Known rows, with every step that occurs:
t -> l -> r -> d -> s -> m: [2.0,-10.2,-7.1,-20.9,47.1,9.6,2.4,-3.3,-1.2,22.1,4.6,-17.8,-10.2,-45.6,1.1,4.9,-38.6,-6.2,20.7,-18.5]
l -> r -> m -> d -> s: [1.9,-1.8,-16.7,-9.4,28.9,10.3,11.5,9.4,12.1,14.6,2.7,-27.4,-9.4,-35.6,-3.7,2.3,-13.9,-18.7,15.0,-10.4]
m -> d -> s -> l: [-4.0,-14.1,-6.4,3.4,-9.4,28.6,-3.4,1.4,15.5,2.0,15.4,7.4,-0.4,-26.4,-5.1,-3.9,19.5,-24.6,17.1,-1.6]
t -> l -> r -> m -> d -> s: [1.0,-12.6,-15.3,-16.7,38.7,14.1,12.0,-6.8,7.4,25.0,5.7,-26.2,-19.2,-40.2,-0.5,9.5,-13.6,-19.1,12.0,-9.6]
m -> t -> l -> r: [4.3,-13.0,-16.0,-32.6,32.9,15.1,11.9,-7.6,11.5,-12.2,10.7,5.2,-22.9,-11.1,11.5,6.8,-14.1,-6.0,3.5,-11.9]
t -> l -> r -> s -> m: [0.1,-11.9,3.3,-33.4,20.3,-4.2,5.9,-31.1,14.5,17.5,2.8,1.3,-7.3,-18.5,15.0,26.4,-4.8,-5.9,19.7,-29.7]
t -> l -> r -> m -> d: [-4.7,-15.8,-16.0,-26.7,29.3,6.3,28.2,-10.9,7.6,24.7,10.2,-27.4,-20.7,-14.5,-1.1,19.6,0.1,-27.6,4.5,-3.7]
r -> t -> l: [4.0,-14.8,-5.0,-5.3,18.5,29.8,-8.3,-26.5,2.5,8.6,13.9,-2.7,-38.1,-10.2,7.3,-0.1,-2.1,-13.5,13.8,-0.2]
m -> t: [9.3,-5.6,-17.7,-11.9,13.7,20.2,-1.1,12.1,10.4,-9.7,13.3,7.6,-14.7,-0.7,9.6,-4.6,-0.5,-10.9,7.4,-3.4]
d -> s -> l -> r -> m: [-4.1,6.4,0.5,-15.1,14.1,24.6,-4.5,4.1,13.7,-7.9,6.3,-4.2,-9.8,-51.0,7.2,-16.3,-15.6,-11.2,16.5,-23.3]
d -> s: [4.5,-12.1,-4.4,3.9,2.9,24.8,-8.6,1.5,10.5,8.2,1.2,5.7,-7.9,-20.0,5.2,-11.9,-5.6,-4.0,20.6,-6.7]
m -> t -> d -> s -> l -> r: [-5.3,-2.2,-4.4,-12.2,24.4,21.2,-17.4,11.1,32.3,-31.1,6.5,31.8,-10.2,-42.1,10.2,-9.1,-17.5,-7.3,9.8,-23.2]
m -> t -> l -> r -> d: [2.9,-14.4,-22.4,-31.0,46.8,10.5,13.1,2.2,2.7,-6.8,16.3,-8.5,-18.3,-11.9,5.1,14.9,-31.2,-5.5,3.0,-6.1]
m -> d -> s: [2.7,-17.8,-14.2,6.4,3.4,19.6,2.3,3.6,11.9,16.0,6.6,-4.8,-3.5,-14.7,-5.9,1.2,7.6,-17.3,17.7,2.4]
l -> r -> t -> d: [-8.1,-7.7,-2.7,-6.6,23.4,9.7,-3.3,-12.5,27.3,-8.5,-1.3,7.3,-26.3,-11.8,3.7,2.4,-15.1,-11.1,14.3,-13.1]
l -> r -> t -> d -> s: [-2.5,-4.0,-0.9,4.7,32.0,17.6,-19.3,-9.2,27.3,-8.1,-4.8,8.2,-25.6,-37.1,3.7,-6.5,-30.1,-3.3,21.8,-18.8]
m -> d -> s -> r -> t -> l: [12.7,-24.4,-3.3,13.2,29.3,36.9,-2.3,-27.2,-1.0,27.6,5.6,-7.2,-28.3,-36.9,-6.4,17.8,-17.6,-15.8,22.4,-5.6]
s -> r -> m -> t -> l: [15.5,-10.3,-9.4,-17.0,41.3,27.6,7.8,-3.5,-7.3,22.4,10.0,-4.8,-28.8,-24.8,13.3,14.7,-24.4,-15.9,4.2,-14.0]
s -> m -> t: [12.9,3.9,-15.7,-18.0,24.7,15.6,-4.5,15.4,7.5,0.5,15.4,-0.3,-12.8,-13.9,10.4,-9.1,-1.7,-18.2,10.8,-10.9]
l -> r: [-5.7,-12.4,-5.4,-19.8,4.5,7.6,18.8,-4.9,17.4,-3.5,-1.8,2.0,-7.2,-1.0,2.5,0.3,-3.4,-7.0,13.1,-12.5]
l -> r -> m -> t: [7.8,9.8,-19.6,-28.1,38.0,10.6,8.3,17.7,10.7,-12.0,10.0,-15.4,-20.1,-21.4,11.5,-4.8,-22.4,-12.6,4.4,-15.3]
d -> s -> l -> r -> m -> t: [6.1,15.7,-12.5,-20.7,33.5,27.8,-13.1,18.1,13.5,-26.6,14.6,-2.8,-14.6,-57.4,12.4,-18.4,-24.9,-10.2,10.2,-23.7]
s -> m: [3.1,-5.6,-4.7,-13.7,6.0,11.2,4.4,2.0,7.2,19.6,6.7,-2.2,-7.3,-8.6,5.4,-6.7,7.7,-20.4,17.5,-10.6]

Rows:
[12.0,-15.6,-2.9,8.6,31.3,25.0,-12.6,9.7,16.9,7.6,-6.1,28.7,-12.0,-30.9,7.3,6.1,-29.3,-3.7,15.0,-19.4] => m -> t -> d -> s -> r
[0.2,-8.9,-17.7,-6.8,10.8,11.4,15.6,9.0,6.0,26.3,13.6,-25.4,-12.6,-4.2,-2.7,7.8,13.8,-32.5,7.3,4.8] => r -> m -> d
[7.6,-11.2,-21.1,-19.6,54.7,18.5,-3.7,5.6,1.6,-7.0,12.1,-8.4,-17.0,-37.1,6.2,6.1,-45.7,3.7,10.5,-11.3] => m -> t -> l -> r -> d -> s
[8.2,-25.1,-4.9,12.7,6.0,22.7,12.0,-3.5,7.1,28.3,-3.8,0.2,-1.4,-19.6,-8.7,14.3,-5.6,-14.3,22.3,-7.6] => m -> d -> s -> r
[17.3,-0.3,-11.2,-10.0,31.7,22.7,6.2,12.7,-2.0,11.2,6.3,-7.4,-20.0,-20.3,9.2,6.2,-23.4,-14.9,7.4,-15.6] => s -> r -> m -> t
[-0.1,-6.2,-4.8,0.5,15.4,30.3,-29.1,13.3,26.1,-18.6,13.3,34.3,-12.2,-36.4,12.5,-11.7,-4.6,-13.4,10.2,-13.6] => m -> t -> d -> s -> l
[-1.4,-2.4,-10.0,-0.3,5.9,28.4,-4.9,9.6,9.3,11.3,18.6,-11.3,-7.5,-41.1,-1.3,-6.4,9.6,-30.4,13.9,-4.3] => r -> m -> d -> s -> l
[9.1,-11.3,3.3,6.5,10.0,28.8,2.1,-17.4,3.3,9.4,-0.7,0.9,-24.0,-10.9,0.5,5.9,-15.0,-10.8,21.1,-11.8] => s -> r -> t
[1.9,7.7,-7.9,-3.0,31.4,29.9,-30.8,21.5,19.3,-8.3,16.9,16.3,-19.8,-50.7,16.0,-14.3,-14.5,-20.2,7.1,-15.0] => r -> m -> t -> d -> s -> l
[5.0,6.9,-15.1,-12.9,53.3,11.7,-13.5,21.4,22.2,-5.9,0.6,0.3,-21.1,-45.8,13.3,-7.1,-38.0,-7.2,8.2,-22.1] => l -> r -> m -> t -> d -> s
[-11.9,1.8,3.3,-9.9,21.2,16.1,-11.2,5.3,25.7,-2.0,1.3,10.0,-12.1,-51.2,8.4,-7.6,-18.2,-16.1,13.3,-25.8] => t -> d -> s -> l -> r -> m
[-4.3,-21.4,2.1,-27.2,9.1,1.4,9.3,-34.6,17.3,7.5,2.0,8.3,-9.2,-5.7,15.2,29.3,-3.2,1.9,15.6,-22.7] => t -> l -> r -> s
[-0.4,4.5,-15.9,-23.1,44.4,3.2,1.8,17.4,23.0,-6.2,4.3,-1.2,-22.0,-20.5,13.0,3.1,-23.7,-16.6,0.3,-16.7] => l -> r -> m -> t -> d
[-3.2,-17.7,-0.9,8.8,9.7,17.2,-14.2,1.8,22.1,13.8,-4.7,20.6,-10.8,-18.8,6.2,-4.6,-7.6,-8.2,17.6,-9.3] => t -> d -> s
[1.3,-23.6,-3.1,0.0,10.0,15.2,19.1,1.5,-4.7,24.0,0.9,-4.8,-1.2,-1.2,-5.0,20.4,-24.5,-9.6,17.5,-7.5] => s -> r -> d
[-11.4,-1.8,-11.0,-24.0,6.1,10.8,22.3,3.1,16.5,-0.9,16.8,-16.8,-6.7,-22.4,-3.8,6.4,11.8,-33.1,7.4,-9.5] => s -> l -> r -> m -> d
[1.7,-11.6,-13.5,-10.4,6.1,6.6,14.2,4.5,10.1,26.1,12.3,-12.6,-2.6,-3.8,-5.7,6.2,21.6,-33.1,14.1,-0.6] => s -> m -> d
[2.6,-13.5,-10.7,5.3,17.0,20.2,-7.4,11.8,-0.2,11.9,5.9,-8.3,-4.2,-21.5,-1.5,-3.2,-23.6,-3.5,20.6,-2.6] => r -> d -> s
[9.1,-2.1,-3.3,-3.2,14.7,19.5,-11.8,5.5,6.8,19.0,2.7,-1.6,-6.0,-33.4,5.9,-15.6,-7.2,-12.2,24.5,-15.1] => d -> s -> m
[12.6,-6.5,1.5,6.5,20.9,27.4,0.0,1.9,-2.3,29.9,-7.5,-8.6,-13.9,-39.2,5.5,-0.8,-28.6,-8.6,22.2,-19.6] => d -> s -> r -> m
[8.3,-21.8,4.5,-0.4,19.6,33.0,2.4,-34.1,-3.0,19.8,2.8,2.9,-34.4,-16.5,4.6,15.2,-16.8,-10.5,17.6,-9.8] => s -> r -> t -> l
[21.8,-7.6,-7.9,-5.7,50.4,34.8,-7.4,0.5,-8.2,22.1,5.8,-4.2,-28.6,-50.8,13.9,4.8,-38.5,-7.1,11.9,-18.6] => d -> s -> r -> m -> t -> l
[-2.7,0.6,-8.6,-22.8,19.5,7.5,16.5,3.5,10.9,6.4,1.8,-17.4,-14.7,-14.4,6.0,-1.5,-12.9,-13.9,10.4,-14.9] => l -> r -> m
[2.6,1.0,-5.2,-26.2,35.4,-10.4,-9.5,0.1,31.1,-4.5,3.1,17.1,-4.3,-20.3,18.6,20.5,-14.2,-7.0,13.1,-33.3] => l -> r -> s -> m -> t -> d
[-7.9,-23.7,-10.5,-24.7,27.5,6.8,20.9,-10.9,2.3,11.0,7.4,-11.3,-12.3,-6.1,-0.1,18.6,-21.9,-6.6,9.2,-6.1] => t -> l -> r -> d
[-14.9,-3.5,4.5,-8.6,10.1,19.2,-8.3,-15.6,31.3,-22.1,7.6,19.9,-22.9,-23.3,3.7,-2.1,-4.2,-17.9,13.6,-17.4] => s -> l -> r -> t -> d
[-9.5,3.8,-1.1,-26.2,5.9,15.8,12.1,0.9,14.3,-8.7,10.2,-5.9,-11.2,-26.3,6.7,-6.9,-1.7,-20.4,9.9,-18.8] => s -> l -> r -> m
[13.1,8.6,-19.9,-19.3,56.1,10.0,-7.0,26.8,3.2,-6.4,10.1,-16.8,-4.2,-46.7,2.9,-6.5,-46.2,-3.8,17.1,-20.2] => l -> r -> d -> s -> m -> t
[3.3,0.1,-8.9,-13.6,37.9,5.9,1.4,11.9,3.7,10.7,1.7,-18.9,0.7,-41.1,-2.4,-4.3,-37.4,-5.4,23.9,-19.4] => l -> r -> d -> s -> m
[8.4,-16.9,-15.4,-19.7,23.2,24.4,-0.8,-5.9,5.0,1.1,16.8,9.0,-25.2,-4.3,12.9,3.2,-0.4,-11.6,3.0,-2.1] => m -> t -> l
